What each symbol does to the objects:
at | ro bu zo na
NG | GM QM SD DG
RQ | CL RG MR MH
DH | HF MP ZP MN
ML | GZ QF DC LB
ZF | DJ DQ QM RJ
RN | SG LB NB PQ
NJ | HN MG ZB MS
TC | FC HP FJ PC
BP | LS QG MP JF
BQ | MH NL PF MB
BT | TL MS PH MM
ZN | JT QD JN LS
TR | QF SD GZ ZD
QM | QT none MJ ZF
MQ | DH SB ZC ZH
PC | BF TP TC FT
CH | SD GM QF CN
MN | SB BP DH DM
DQ | none none none PB
FL | MR CL NZ PF
QP | RM ZB GH PH
ZP | JF QJ TJ DH
GD | QM DJ GM CC
FJ | TG DD CG TC
JM | DM ZP ZH MG
PQ | HJ GB RN DD
CD | HM ZH TQ ZB
RJ | HR PB ZF GM
FG | RG PC CL NL
DG | GD ZF NG QF
CN | NG GD CH GZ
TP | RN HJ HP TG
QT | none none PB DJ
JT | SN MB CQ HH
LH | FL RQ MB LZ
HH | QD LH JT QG
LB | TR CH ML GB
HS | QP DZ MM none
CM | ZH DM HM HN
GH | MS CD TL QP
JN | CQ SN QG ZN
MJ | PB none HR QM
JP | DC GZ GB SG
QJ | JN JT CJ MP
PH | DZ NJ QP BT
HF | QJ ZN JF SB
GZ | DG CC CN TR
SG | ML TR JP HJ
DJ | none none QT HR
HN | JM ZC CM TQ
LC | PC CG RG RH
HM | MQ MN MG CM
MH | FG LC RQ NZ
PF | RQ FG FL BQ
NZ | NL RH MH FL
PJ | LH PF QD CQ
GM | MJ QT RJ GD
HR | DQ none DJ MJ
SD | RJ MJ CC NG
DD | TB JP PQ HP
DM | TJ JF MN ZC
RG | TC BF SC LC
BF | HP RN FC CG
ZB | CM JM CD NJ
CL | SC TC RH FG
TB | GB DC HJ NB
CG | TP PQ BF FJ
TQ | MG MQ HN CD
CQ | LZ BQ PJ JT
HJ | LB ZD SG TB
HP | NB SG DD TP
MB | NZ MR BQ LH
RM | CD CM MS DZ
FC | DD NB TG BF
ZH | MN TJ MQ JM
CJ | QG CQ LS QJ
TG | PQ TB TP FC
DZ | ZB HN RM TL
JF | CJ JN BP HF
QF | CC RJ DG CH
MG | ZC DH JM HM
PB | none none DQ QT
NL | LC FT FG MR
RH | FT FJ LC CL
TJ | BP CJ SB ZP
MP | ZN HH QJ BP
MR | RH SC NL RQ
LS | HH PJ ZN CJ
GB | ZD CN LB JP
ZD | CH NG TR DC
NB | JP ML TB RN
LZ | PF MH LH SN
MS | TQ HM NJ RM
SB | MP LS HF TJ
TL | NJ TQ DZ GH
SN | BQ NZ LZ QD
QD | MB FL SN PJ
CC | ZF HR GD SD
DC | CN DG ZD ML
FT | CG TG PC SC
MM | GH RM BT HS
SC | FJ FC FT RG
ZC | ZP HF DM MQ
QG | PJ LZ HH JN

In the rows, 59 means zero.

The rows follow the links: the fewer symbols apart two objects are, the more alike their rows tend to be.

Each row is also shifted at random along 4 hidden directions that mean nothing.

Some objects, each with a row of numbers:
ZB 38,64,52,60,53,54,60,62,56,60,61,52,52,64,54,48,59,64,57,65,57,63,58,75,55,55,60,59,54,51,61,60,57,57,65,58,65,54,53,66,70,66,51,58,61,54,55,61,51,55,60,60,60,55
NB 35,56,58,50,62,64,71,46,67,71,73,69,60,56,64,68,48,48,63,62,59,55,49,55,59,66,59,60,51,60,57,64,61,62,50,69,55,69,70,66,67,48,67,62,66,48,50,59,54,57,52,63,51,55
QJ 38,64,59,64,65,55,45,55,67,47,55,61,54,47,59,46,53,65,56,59,58,60,64,63,59,60,48,59,65,58,55,57,56,44,67,51,65,51,56,55,48,60,66,54,63,64,72,48,64,50,60,60,66,52
HM 63,66,57,61,55,54,61,60,59,73,58,49,49,61,56,47,69,65,56,63,57,63,47,81,67,60,56,58,48,47,62,56,62,57,66,59,64,52,55,75,74,62,46,69,67,47,51,65,47,56,54,67,57,51
ZC 43,69,56,67,61,35,52,57,59,61,61,54,52,55,62,46,55,62,41,61,56,59,56,74,64,63,53,56,44,50,52,62,57,51,65,60,67,52,54,70,61,61,57,57,70,61,57,49,52,48,50,82,62,48
TG 93,63,66,58,61,60,67,52,57,71,68,61,59,65,59,66,62,52,62,59,51,57,56,63,57,72,65,60,51,56,57,61,60,69,51,66,55,67,64,64,64,52,56,61,63,54,51,62,42,63,53,56,55,58
JN 51,59,61,62,62,67,48,59,68,57,47,58,54,47,57,48,67,69,62,57,63,62,55,62,68,56,46,58,68,58,63,51,61,46,68,49,62,48,58,58,52,60,59,66,62,56,68,59,70,56,61,57,62,55
DH 40,69,52,66,64,38,48,54,62,40,67,61,54,54,60,45,38,60,46,64,54,58,73,69,46,61,54,58,55,54,47,67,51,47,64,56,68,55,52,56,52,63,69,39,65,71,68,38,53,44,59,67,70,49
SB 46,63,54,58,61,66,55,52,70,53,64,61,51,52,54,46,50,64,65,65,56,61,61,71,51,60,52,61,65,53,59,59,56,48,66,53,66,53,57,60,61,60,64,54,65,53,66,53,55,51,63,50,64,50
QT 70,53,65,56,60,69,61,60,55,55,57,63,68,62,59,72,61,54,67,54,58,56,65,43,56,60,65,60,68,68,60,58,59,68,51,60,51,67,63,48,50,55,63,56,50,65,62,62,64,68,63,46,58,69
QF 83,48,56,49,58,71,70,53,67,66,64,67,63,56,64,69,51,52,66,60,66,56,50,46,61,57,59,60,59,64,62,60,61,60,53,65,54,66,67,61,64,53,66,65,60,49,53,64,67,60,58,59,51,60
RG 77,57,58,54,52,67,70,63,49,60,67,57,62,75,54,67,60,55,68,62,55,60,65,59,46,58,73,61,61,60,62,62,58,73,54,63,55,67,58,56,68,62,53,54,51,57,51,67,48,67,65,42,56,67
RJ 57,58,66,65,68,47,47,60,53,33,57,68,72,55,65,70,46,51,50,50,57,53,82,34,49,62,62,57,68,73,47,64,52,60,52,57,54,66,59,36,29,57,76,38,50,87,74,41,70,60,63,57,68,68
PJ 46,57,49,65,58,35,48,68,57,48,50,56,60,51,67,52,51,63,38,56,69,58,61,53,67,46,52,53,52,61,53,60,57,47,66,56,65,50,52,60,52,66,63,56,59,70,63,49,79,49,55,87,62,58
FT 39,54,55,49,51,73,76,58,54,63,72,61,63,74,55,70,54,52,73,64,57,59,60,57,44,58,72,63,60,60,63,64,59,73,51,66,54,70,62,58,74,59,56,55,53,50,49,69,48,65,64,41,53,65
CQ 67,53,53,57,55,67,55,64,65,59,49,57,55,52,58,51,63,68,62,60,68,62,52,59,66,47,52,58,66,59,66,53,61,49,67,52,62,50,56,60,62,63,57,67,58,53,62,64,74,57,63,59,58,58
CC 43,45,51,48,56,62,71,56,63,61,65,68,66,57,68,73,43,49,59,59,69,54,53,40,59,52,61,59,55,67,59,64,60,60,50,67,54,67,66,59,64,54,69,61,57,53,52,60,72,58,57,67,50,62
QG 55,57,47,59,58,51,53,60,66,47,58,59,55,51,62,48,45,63,51,63,66,60,61,59,57,48,51,58,59,58,56,61,56,45,66,54,66,51,54,60,58,64,66,54,61,61,64,50,72,47,61,70,62,53
TL 52,65,62,63,55,66,54,65,54,58,50,49,53,63,49,48,75,70,65,60,55,65,60,73,59,57,59,60,67,53,66,52,59,59,67,50,62,50,51,59,61,66,46,61,55,58,62,65,53,63,66,44,64,60
MP 20,54,40,49,54,61,67,52,74,63,69,62,51,52,62,49,39,61,59,70,69,60,47,66,58,48,51,60,52,53,61,63,59,45,65,61,67,55,59,73,78,61,65,62,69,41,52,57,65,43,58,71,53,47
GB 87,63,79,62,71,71,51,49,65,63,54,67,61,49,58,65,72,56,67,51,51,56,59,53,67,77,53,61,67,63,57,53,62,60,54,57,53,62,67,51,41,46,64,64,62,62,68,58,55,67,55,48,61,59
BF 60,65,67,61,64,56,60,54,53,55,69,63,63,65,58,67,55,50,61,57,47,56,70,57,47,72,67,61,58,61,52,64,56,69,51,63,55,69,61,52,52,54,63,48,58,68,60,53,43,63,59,48,62,61
HN 38,68,67,64,61,77,48,58,60,46,57,56,53,60,44,47,67,68,76,62,46,64,74,73,44,65,59,64,79,55,62,54,55,57,66,46,62,54,53,47,51,64,56,49,54,63,73,57,45,63,72,23,70,59
LB 70,57,66,55,66,70,61,47,68,63,63,69,61,52,61,66,56,53,67,57,57,56,56,51,60,68,56,61,63,63,58,58,60,59,53,61,55,65,68,56,53,48,68,61,62,56,61,57,58,61,56,52,56,57
TQ 47,69,68,67,60,63,51,62,56,63,51,50,52,60,50,47,79,69,63,57,51,64,59,76,63,65,56,60,64,52,63,51,61,58,67,51,62,51,54,61,57,61,46,64,60,58,63,64,48,63,60,49,64,57
DJ 77,61,75,68,68,49,46,63,49,46,48,62,71,57,63,71,67,54,51,46,54,55,74,40,61,67,62,57,65,70,51,57,57,65,52,56,52,64,60,41,30,54,64,51,50,84,71,52,65,68,58,57,66,70
LS 96,66,60,68,64,47,43,59,63,52,51,56,53,48,59,44,60,67,48,57,59,61,61,67,65,59,48,56,59,55,55,56,57,45,68,51,66,47,54,60,49,62,60,57,64,66,69,49,64,51,57,70,67,52
GM 91,49,49,49,55,63,71,58,61,56,68,66,65,62,64,71,42,51,62,62,66,56,59,44,51,51,65,60,58,65,59,65,58,63,52,66,56,68,63,57,65,58,67,55,55,56,52,59,67,58,61,60,53,63
RQ 75,55,58,59,51,60,61,71,47,57,52,52,63,69,56,64,68,61,60,57,61,61,63,55,58,50,67,58,62,62,64,57,60,68,58,58,56,59,54,55,61,66,50,59,49,62,56,68,63,66,64,53,58,69
DD 68,69,80,68,72,51,50,51,56,61,58,63,63,55,61,65,69,52,53,49,46,55,64,56,64,80,58,58,57,61,50,58,59,64,52,61,54,64,65,53,38,48,62,57,63,72,65,51,46,65,50,59,64,59
PH 23,61,48,62,52,41,59,68,53,62,55,49,55,62,60,51,60,65,45,61,64,61,54,69,65,49,58,55,46,53,59,60,59,55,66,60,65,51,51,70,70,68,49,63,61,58,52,60,62,53,55,80,58,56
CJ 20,57,42,54,58,53,59,54,70,51,66,63,53,50,62,49,36,60,54,67,67,59,57,62,54,49,51,58,56,56,56,64,55,43,65,58,67,54,57,64,66,62,70,53,66,54,60,49,69,43,60,71,59,49
QD 86,55,51,62,54,43,56,70,57,66,45,50,56,55,65,53,66,66,43,56,72,61,45,59,78,45,52,53,48,57,62,55,63,51,66,59,63,49,55,71,65,65,51,72,61,56,53,64,77,54,52,88,55,58
RM 50,63,56,62,52,55,60,66,54,73,53,47,51,64,55,49,74,68,55,61,59,64,47,77,69,55,58,57,51,49,65,54,63,59,66,58,63,50,53,72,73,65,42,71,62,49,51,70,53,59,55,66,56,56
SC 29,59,60,60,57,46,65,64,47,62,63,57,65,69,62,70,59,52,51,56,57,56,62,54,57,61,69,57,48,62,55,64,59,71,51,67,55,67,59,60,61,59,55,56,55,66,50,60,53,64,54,67,56,65

From each start, follow one symbol. Which object do you reach?
Answers are names.
start 46,57,53,65,55,36,53,73,45,44,52,54,66,65,64,62,55,59,41,54,64,58,71,48,57,48,65,55,55,65,53,62,55,61,58,59,59,58,51,51,50,68,58,49,49,78,61,53,71,58,60,73,63,67
zo
MH
start 56,49,64,49,62,82,67,50,71,70,60,69,62,51,62,69,60,54,74,58,63,56,47,46,65,62,56,62,65,64,65,55,64,60,52,62,52,65,71,58,60,48,66,71,61,46,57,67,66,64,58,51,51,60
ro
DG
start 30,54,56,55,52,55,71,65,48,68,61,55,64,71,60,70,62,54,57,58,61,58,55,55,59,55,69,58,50,61,61,61,61,71,52,67,54,65,59,63,70,60,51,62,54,57,46,68,56,65,56,64,52,66
ro
PC
start 77,52,51,55,48,64,67,70,48,55,59,54,63,72,56,64,59,59,64,61,62,61,64,55,49,48,70,60,62,62,64,61,58,69,57,60,56,62,54,55,68,68,52,55,48,59,53,67,60,65,67,49,56,68
ro
RH
start 72,58,67,56,65,63,64,48,66,73,63,66,60,53,63,66,61,52,60,57,57,55,48,56,68,70,56,59,53,59,57,58,62,60,53,65,55,65,68,65,59,47,63,68,67,51,55,60,55,61,50,65,53,55
zo
JP
start 25,60,67,57,68,64,59,46,66,56,68,72,63,52,62,67,48,49,63,57,53,53,64,49,53,72,58,61,62,64,52,62,57,60,50,62,55,68,67,52,48,48,73,52,62,62,64,50,55,59,57,52,60,57
na
NB
start 52,53,65,54,65,73,61,49,69,60,61,70,64,51,62,68,54,53,68,56,61,55,56,45,61,64,56,60,66,66,59,58,61,58,52,60,53,65,68,53,51,48,70,61,60,56,62,58,65,62,58,52,55,60
na
ZD
start 46,47,46,52,48,66,65,69,58,57,54,55,60,63,59,60,57,63,62,62,71,61,55,52,60,41,61,58,62,62,67,58,60,57,63,57,59,56,55,60,69,67,56,63,51,53,55,67,75,59,66,60,55,64
bu
MR
start 68,63,57,56,55,71,65,55,66,77,60,52,47,59,52,47,70,67,68,66,56,64,43,82,65,61,55,61,56,46,67,54,63,55,66,57,63,52,59,75,78,59,47,73,68,38,51,70,46,58,57,55,54,50
na
ZH
start 75,57,53,60,51,48,63,71,44,55,58,52,64,72,59,65,59,57,52,58,61,59,65,55,54,50,70,57,53,62,59,63,57,68,56,63,57,61,53,58,63,67,52,54,50,66,53,62,60,62,61,64,58,67
na
MR
start 91,61,75,58,67,74,58,48,66,70,58,66,60,52,59,65,71,55,69,54,53,57,52,56,67,75,55,61,65,60,60,53,63,61,54,59,53,63,68,57,50,46,62,68,64,54,62,62,53,67,54,49,57,58
bu
GZ
start 60,62,67,61,60,58,62,60,49,60,63,58,64,69,57,68,64,53,61,56,51,57,66,58,52,67,69,60,57,61,57,61,58,72,51,63,54,67,60,54,56,57,56,54,54,65,56,61,46,67,59,50,60,65
ro
BF
start 59,65,78,65,71,54,53,50,60,70,56,64,62,52,63,66,71,53,54,50,50,55,55,56,72,79,56,58,53,60,53,56,62,63,52,63,53,63,67,59,44,46,61,66,66,64,61,56,50,65,47,65,58,57
zo
NB
start 51,63,54,57,59,63,58,53,69,62,64,59,49,54,55,46,54,64,63,66,57,62,54,74,57,60,52,61,58,51,61,59,58,50,65,57,65,53,57,67,68,59,59,60,67,48,59,57,52,51,59,57,60,49
ro
JF
start 63,67,78,66,70,52,55,52,56,70,58,61,62,56,62,66,73,53,53,50,49,55,56,58,70,79,58,58,52,59,53,56,62,66,52,63,54,64,66,59,46,47,58,65,65,64,59,58,47,67,48,65,59,58
zo
DD
